Below are the code and all the weights of a small trained network. Each question names an input and a class and asks about switching units off, where a switched-off unit gives its printed mean instead of its output.

import numpy as np


def w(rows, s, z=0):
    codes = np.array(rows[::2]) - 128.0
    scale = np.full(codes.shape[1], s)
    scale[-1] = z or s
    return codes * scale


def f(y):
    return np.maximum(y, 0)


def log_softmax(a):
    a = a - a.max(-1, keepdims=True)
    return a - np.log(np.exp(a).sum(-1, keepdims=True))


def net(x, mask):
    res = np.array(x, float).reshape(1, 7) / 4 @ E
    y = f(res @ A[0][:, :-1].T + A[0][:, -1])
    res = res + np.where(mask, y, B[0][:, -1]) @ B[0][:, :-1]
    return log_softmax(res[-1] @ U[:, :-1].T + U[:, -1])


A, B = {}, {}
E = w([
[125,3,205,174,125,149,171,97],'x0',
[133,187,246,135,166,27,104,107],'x1',
[148,166,113,144,183,131,132,51],'x2',
[65,193,58,137,215,136,148,118],'x3',
[179,98,89,245,141,84,51,129],'x4',
[194,97,137,126,224,159,119,213],'x5',
[207,76,161,135,156,142,121,69],'x6',
],0.0071)
A[0] = w([
[156,88,139,141,61,149,124,147,98],'n1',
[152,91,107,107,119,177,142,110,116],'n2',
[154,127,97,97,144,157,117,242,138],'n3',
[190,176,131,140,168,79,71,98,169],'n4',
[154,75,119,91,119,191,156,127,131],'n5',
[76,182,85,113,125,106,108,154,213],'n6',
[114,161,104,89,2,106,100,119,172],'n7',
[73,182,83,110,133,140,134,147,249],'n8',
[86,176,136,38,165,141,205,83,205],'n9',
[182,166,129,148,177,104,65,94,188],'n10',
],0.0099,0.0017)
B[0] = w([
[130,156,171,104,69,123,150,113,194],'n1',
[152,143,105,78,77,166,134,63,180],'n2',
[184,158,158,142,245,153,122,210,220],'n3',
[227,133,183,98,133,100,54,97,238],'n4',
[181,156,132,86,92,154,115,102,203],'n5',
[128,170,115,90,87,212,155,82,232],'n6',
[106,69,95,135,26,76,110,74,238],'n7',
[134,179,93,95,127,244,156,111,238],'n8',
[170,220,187,2,107,220,172,152,255],'n9',
[240,108,101,114,132,116,44,91,233],'n10',
],0.0092,0.007)
U = w([
[20,20,140,216,57,3,177,110,202],'0',
[104,120,8,236,207,183,149,111,144],'1',
[153,144,122,89,54,151,114,54,156],'2',
[33,170,147,132,227,85,132,236,4],'3',
[139,185,182,98,158,175,191,205,40],'4',
[185,73,167,194,232,34,31,166,217],'5',
],0.0076,0.002)

Each question gives the input, the list of numbers given to net, and the class t.
The units are the neurons (one row each of A and B). Each row of codes is followed by its name. A weight is (code - 128) times the scale printed after its matrix; where a second scale follows, it is the last column's (A, B and U).
mask holds one flag per neuron, in row order. A switched-off neuron (its flag False) gives its mean, the last column of its row in B, instead of its output. The means were averaged over made-up inputs and are rounded, as every weight is.
A unit's drop is (log p(t) with every unit on - log p(t) with that unit switched off) / (log p(t) with every unit on - log p(t) with every unit switched off).
The circuit of an input: a set's keep is (log p(t) with only the set's units on - log p(t) with every unit switched off) / (log p(t) with every unit on - log p(t) with every unit switched off). Starting from all 10 units, units are removed one at a time, each time the one whose removal leaves the highest keep (on an exact tie, the one counted first), for as long as the keep stays at least 0.8.
circuit, biggest first: the units of the circuit, biggest drop first
top k neurons: the k neurons with the biggest drops, biggest first
drop when u is switched off: that unit's drop, to one decimal
input [6,-2,3,8,3,-3,6], class 1: circuit, biggest first => [n9; n4]
input [-5,-5,8,0,-2,3,-1], class 4: top 3 neurons => [n7; n3; n9]
input [1,8,1,-5,-8,0,4], class 4: circuit, biggest first => [n9; n7]
input [2,6,-3,6,-1,5,-1], class 3: top neuron => [n5]
input [-6,-3,-5,-7,6,-4,2], class 0: top 2 neurons => [n9; n7]
input [5,3,-2,-5,0,7,-2], class 5: top 3 neurons => [n9; n8; n6]
input [1,-3,-5,6,3,0,-3], class 1: circuit, biggest first => [n9; n4]
input [-1,-3,2,0,1,5,7], class 5: circuit, biggest first => [n9; n6]
input [-5,-7,5,-3,-5,7,8], class 4: top 2 neurons => [n3; n7]
input [4,-1,1,-4,7,-7,4], class 0: top 3 neurons => [n9; n8; n6]
input [2,-7,2,-5,8,-6,-2], class 0: drop when n7 is switched off => 0.1
input [3,-4,-1,-5,7,-8,6], class 0: drop when n8 is switched off => 0.2
input [-4,1,-2,-7,-2,7,7], class 5: drop when n9 is switched off => 0.2
input [6,6,3,5,0,8,-6], class 5: drop when n6 is switched off => 0.1
input [5,7,8,4,-8,-1,-2], class 4: circuit, biggest first => [n9]
